Small tables with named rows and columns. After each table, cells are looked up by row and column.

Maforeg =
         Beg  Par  Bomo  Vitum  Fosegi  Tivip  Ziz
Tuleg    0.7  0.3   0.8    0.6     0.5    0.3  0.2
Gekef    0.4  0.7   0.4    0.7     0.7    0.3  0.6
Temi     0.5  0.8   0.4    0.4     0.7    0.6  0.4
Veta     0.5  0.3   0.6    0.4     0.5    0.4  0.5
Sibif    0.6  0.6   0.8    0.3     0.6    0.3  0.3
Tamonuf  0.7  0.5   0.3    0.6     0.3    0.4  0.4
Voberiv  0.3  0.6   0.7    0.6     0.8    0.4  0.5
Perosu   0.6  0.3   0.6    0.3     0.6    0.3  0.7
Sitanov  0.3  0.7   0.4    0.6     0.5    0.4  0.3
Zod      0.7  0.4   0.6    0.4     0.7    0.4  0.6
Von      0.3  0.7   0.5    0.5     0.4    0.8  0.3

What is the Vitum of Gekef in Maforeg?
0.7
What is the Fosegi of Perosu in Maforeg?
0.6
What is the Bomo of Tamonuf in Maforeg?
0.3
What is the Beg of Von in Maforeg?
0.3
What is the Par of Von in Maforeg?
0.7
What is the Ziz of Voberiv in Maforeg?
0.5
What is the Tivip of Tamonuf in Maforeg?
0.4
What is the Bomo of Veta in Maforeg?
0.6
What is the Par of Sibif in Maforeg?
0.6
What is the Beg of Sibif in Maforeg?
0.6

Zozizu
columns: Vima, Vef
Nopaf: [191, 173]
Kat: [56, 153]
Lepug: [61, 152]
Sozege: [183, 78]
Gefod: [187, 120]
Nopu: [88, 173]
Nizev: [102, 71]
Fel: [115, 120]
Bozevub: [230, 162]
Kos: [51, 135]
Gikida: [210, 155]

What is the Vima of Bozevub in Zozizu? 230
What is the Vef of Kos in Zozizu? 135
What is the Vima of Gikida in Zozizu? 210
What is the Vef of Gikida in Zozizu? 155
What is the Vef of Lepug in Zozizu? 152
What is the Vima of Kat in Zozizu? 56

Dos =
,Bovig,Famel,Surevim,Vufelik,Kul,Leg,Mit,Zas,Silafes
Zak,-273,-587,-312,353,111,559,531,705,-228
Dataz,311,134,771,121,469,285,-434,497,776
Kotalut,415,-93,689,208,-515,-156,215,793,-19
Bepo,190,-629,-219,-545,20,794,775,-435,663
Fug,-172,-157,542,694,317,723,-375,16,677
Kamam,-291,502,-584,-595,794,-361,-41,503,263
Rovepen,270,58,90,426,-222,5,-606,225,-95
Bude,-218,282,-617,152,485,-351,-330,137,42
Moligud,132,-16,-5,846,-78,153,294,784,58
Gusif,207,655,474,183,638,806,171,723,-565
Dif,460,-184,35,13,466,689,-112,195,-566
Dun,519,-241,209,244,-324,319,745,-310,-29
Gidal,-635,533,-213,296,326,19,37,83,492
Gam,694,-422,-76,379,336,251,-259,329,366

Silafes of Zak: -228
Leg of Rovepen: 5
Surevim of Rovepen: 90
Zas of Rovepen: 225
Famel of Gidal: 533
Kul of Gusif: 638
Bovig of Moligud: 132
Kul of Fug: 317
Famel of Bepo: -629
Mit of Gam: -259
Leg of Kamam: -361
Bovig of Gidal: -635
Zas of Moligud: 784

Buzof =
|  | Lem | Bonor | Binur | Runug | Negunis | Solini | Dun | Meti | Virude | Rebokif |
|---|---|---|---|---|---|---|---|---|---|---|
| Morev | 53 | 45 | 46 | 19 | 33 | 35 | 62 | 57 | 78 | 65 |
| Mupes | 40 | 42 | 33 | 46 | 38 | 26 | 40 | 43 | 54 | 42 |
| Nenivi | 24 | 43 | 19 | 76 | 48 | 11 | 18 | 23 | 35 | 14 |

Nenivi, Rebokif: 14
Mupes, Bonor: 42
Morev, Solini: 35
Nenivi, Dun: 18
Mupes, Negunis: 38
Morev, Dun: 62
Morev, Virude: 78
Mupes, Rebokif: 42
Mupes, Lem: 40
Nenivi, Binur: 19
Mupes, Dun: 40
Nenivi, Lem: 24
Row with the largest Rebokif: Morev

Giz:
,Nifave,Tazanod,Fas,Gegesar,Favel,Ven
Pura,445,4250,7309,7809,2829,1083
Teb,3401,5221,8307,6931,583,1629
Muv,6445,5016,5210,8133,6377,8889
Kozepi,6795,4477,4890,4206,2700,8018
Sudev,8153,6469,6348,8869,2019,1430
Buduri,4003,8924,3017,1101,3604,1180
Zokit,5823,3548,7420,4777,5484,8175
Nage,8890,972,481,4650,6524,6664

Favel of Zokit = 5484
Nifave of Pura = 445
Gegesar of Nage = 4650
Tazanod of Sudev = 6469
Fas of Muv = 5210
Gegesar of Pura = 7809
Nifave of Zokit = 5823
Ven of Sudev = 1430
Favel of Teb = 583
Tazanod of Pura = 4250
Nifave of Nage = 8890
Favel of Pura = 2829
Favel of Nage = 6524
Tazanod of Kozepi = 4477
Ven of Kozepi = 8018
Gegesar of Muv = 8133
Gegesar of Zokit = 4777
Fas of Pura = 7309
Ven of Zokit = 8175
Favel of Sudev = 2019

